Here is a tiny trained network, its code and every weight. The questions are about switching its units off for an input and a class, where a switched-off unit gives its printed mean instead of its output.

import numpy as np


def w(rows, s, z=0):
    codes = np.array(rows[::2]) - 128.0
    scale = np.full(codes.shape[1], s)
    scale[-1] = z or s
    return codes * scale


def norm(h):
    return h / np.sqrt((h * h).mean(-1, keepdims=True) + 1e-5)


def f(y):
    return np.maximum(y, 0)


def log_softmax(a):
    a = a - a.max(-1, keepdims=True)
    return a - np.log(np.exp(a).sum(-1, keepdims=True))


def net(x, mask):
    res = np.array(x, float).reshape(1, 3) / 4 @ E
    u = 0
    for l in range(3):
        y = f(norm(res) @ A[l][:, :-1].T + A[l][:, -1])
        res = res + np.where(mask[u : u + 8], y, B[l][:, -1]) @ B[l][:, :-1]
        u += 8
    return log_softmax(norm(res)[-1] @ U[:, :-1].T + U[:, -1])


A, B = {}, {}
E = w([
[110,201,60,117,2],'x0',
[86,166,157,142,182],'x1',
[174,153,58,131,162],'x2',
],0.0051)
A[0] = w([
[120,117,210,213,114,103],'0.n0',
[201,67,18,137,48,108],'0.n1',
[185,135,67,73,138,8],'0.n2',
[102,243,91,53,95,125],'0.n3',
[103,119,161,124,76,142],'0.n4',
[21,107,128,144,67,102],'0.n5',
[220,107,138,58,161,133],'0.n6',
[56,255,69,127,107,120],'0.n7',
],0.006,0.0017)
B[0] = w([
[134,196,39,53,81,181],'0.n0',
[78,126,79,39,139,243],'0.n1',
[227,219,147,126,52,165],'0.n2',
[183,211,102,153,200,240],'0.n3',
[181,52,215,40,96,178],'0.n4',
[205,62,253,124,211,196],'0.n5',
[92,186,47,200,50,183],'0.n6',
[124,161,210,120,149,253],'0.n7',
],0.0041,0.0044)
A[1] = w([
[160,133,145,60,80,242],'1.n0',
[220,231,77,202,173,254],'1.n1',
[136,196,130,92,77,100],'1.n2',
[196,87,72,107,173,89],'1.n3',
[86,180,236,118,119,245],'1.n4',
[62,72,46,243,144,70],'1.n5',
[107,225,106,160,122,20],'1.n6',
[134,113,2,64,135,233],'1.n7',
],0.0054,0.00099)
B[1] = w([
[128,102,219,75,149,209],'1.n0',
[94,73,87,133,44,255],'1.n1',
[189,137,104,135,255,197],'1.n2',
[166,156,83,195,82,169],'1.n3',
[107,159,119,138,143,231],'1.n4',
[207,9,193,198,208,144],'1.n5',
[158,32,119,133,121,182],'1.n6',
[113,163,129,62,166,205],'1.n7',
],0.0056,0.0047)
A[2] = w([
[118,168,97,236,65,77],'2.n0',
[82,158,176,65,149,213],'2.n1',
[175,154,249,63,38,113],'2.n2',
[30,86,250,114,183,162],'2.n3',
[107,123,2,178,4,92],'2.n4',
[118,52,203,108,29,6],'2.n5',
[46,186,162,56,88,135],'2.n6',
[169,29,118,238,138,41],'2.n7',
],0.0053,0.0015)
B[2] = w([
[93,183,107,246,179,147],'2.n0',
[73,126,121,161,120,215],'2.n1',
[155,170,178,194,45,221],'2.n2',
[97,100,59,84,109,253],'2.n3',
[77,144,188,115,92,183],'2.n4',
[70,2,127,50,82,166],'2.n5',
[164,74,165,175,156,185],'2.n6',
[223,101,113,136,185,174],'2.n7',
],0.0059,0.005)
U = w([
[94,16,201,52,36,152],'0',
[131,90,61,182,60,69],'1',
[145,203,242,134,97,141],'2',
[21,65,123,117,199,153],'3',
[128,119,127,132,118,2],'4',
[120,203,87,194,165,117],'5',
[192,170,55,10,80,173],'6',
[217,22,85,165,228,149],'7',
],0.012,0.0076)

Each question gives the input, the list of numbers given to net, and the class t.
The units are the neurons (one row each of A and B). Each row of codes is followed by its name. A weight is (code - 128) times the scale printed after its matrix; where a second scale follows, it is the last column's (A, B and U).
mask holds one flag per neuron, layer by layer. A switched-off neuron (its flag False) gives its mean, the last column of its row in B, instead of its output. The means were averaged over made-up inputs and are rounded, as every weight is.
A unit's drop is (log p(t) with every unit on - log p(t) with that unit switched off) / (log p(t) with every unit on - log p(t) with every unit switched off).
The circuit of an input: a set's keep is (log p(t) with only the set's units on - log p(t) with every unit switched off) / (log p(t) with every unit on - log p(t) with every unit switched off). Starting from the 12 units with the biggest drops (on a tie, the unit counted first), units are removed one at a time, each time the one whose removal leaves the highest keep (on an exact tie, the one counted first), for as long as the keep stays at least 0.8.
units of the circuit, in order: the units of the circuit, biggest drop first
most important unit: the unit with the biggest drop
k most important neurons: the k neurons with the biggest drops, biggest first
k most important neurons of layer l: the k neurons of layer l with the biggest drops, biggest first
drop when u is switched off: that unit's drop, to one decimal
input [7,-8,-2], class 2: units of the circuit, in order : 2.n2; 2.n3; 1.n1; 1.n0
input [5,6,0], class 2: units of the circuit, in order : 0.n7
input [-2,-3,8], class 6: units of the circuit, in order : 0.n1; 0.n2
input [-3,-5,2], class 6: 3 most important neurons : 1.n7; 0.n1; 0.n2
input [4,2,-4], class 2: 2 most important neurons : 0.n3; 1.n1
input [4,5,1], class 5: 2 most important neurons : 0.n3; 1.n0
input [0,3,5], class 5: 2 most important neurons of layer 1 : 1.n1; 1.n0
input [4,-2,-3], class 2: 3 most important neurons : 1.n1; 0.n3; 2.n2
input [-2,-2,5], class 6: 3 most important neurons : 1.n7; 0.n1; 0.n2
input [7,-2,-4], class 2: 3 most important neurons : 0.n3; 1.n2; 1.n1
input [-1,0,6], class 6: 2 most important neurons : 1.n7; 0.n2
input [8,4,0], class 2: 3 most important neurons of layer 0 : 0.n7; 0.n5; 0.n6
input [-1,-1,8], class 6: 2 most important neurons : 1.n7; 0.n1
input [1,2,1], class 5: units of the circuit, in order : 0.n3
input [2,4,2], class 5: 2 most important neurons of layer 1 : 1.n1; 1.n0
input [7,6,2], class 5: 2 most important neurons of layer 1 : 1.n2; 1.n1
input [6,-2,-2], class 2: drop when 2.n2 is switched off : 0.1
input [-2,-8,3], class 6: drop when 2.n1 is switched off : 0.0
input [-1,-7,1], class 6: drop when 0.n1 is switched off : 0.3
input [5,0,-3], class 2: most important unit : 0.n3
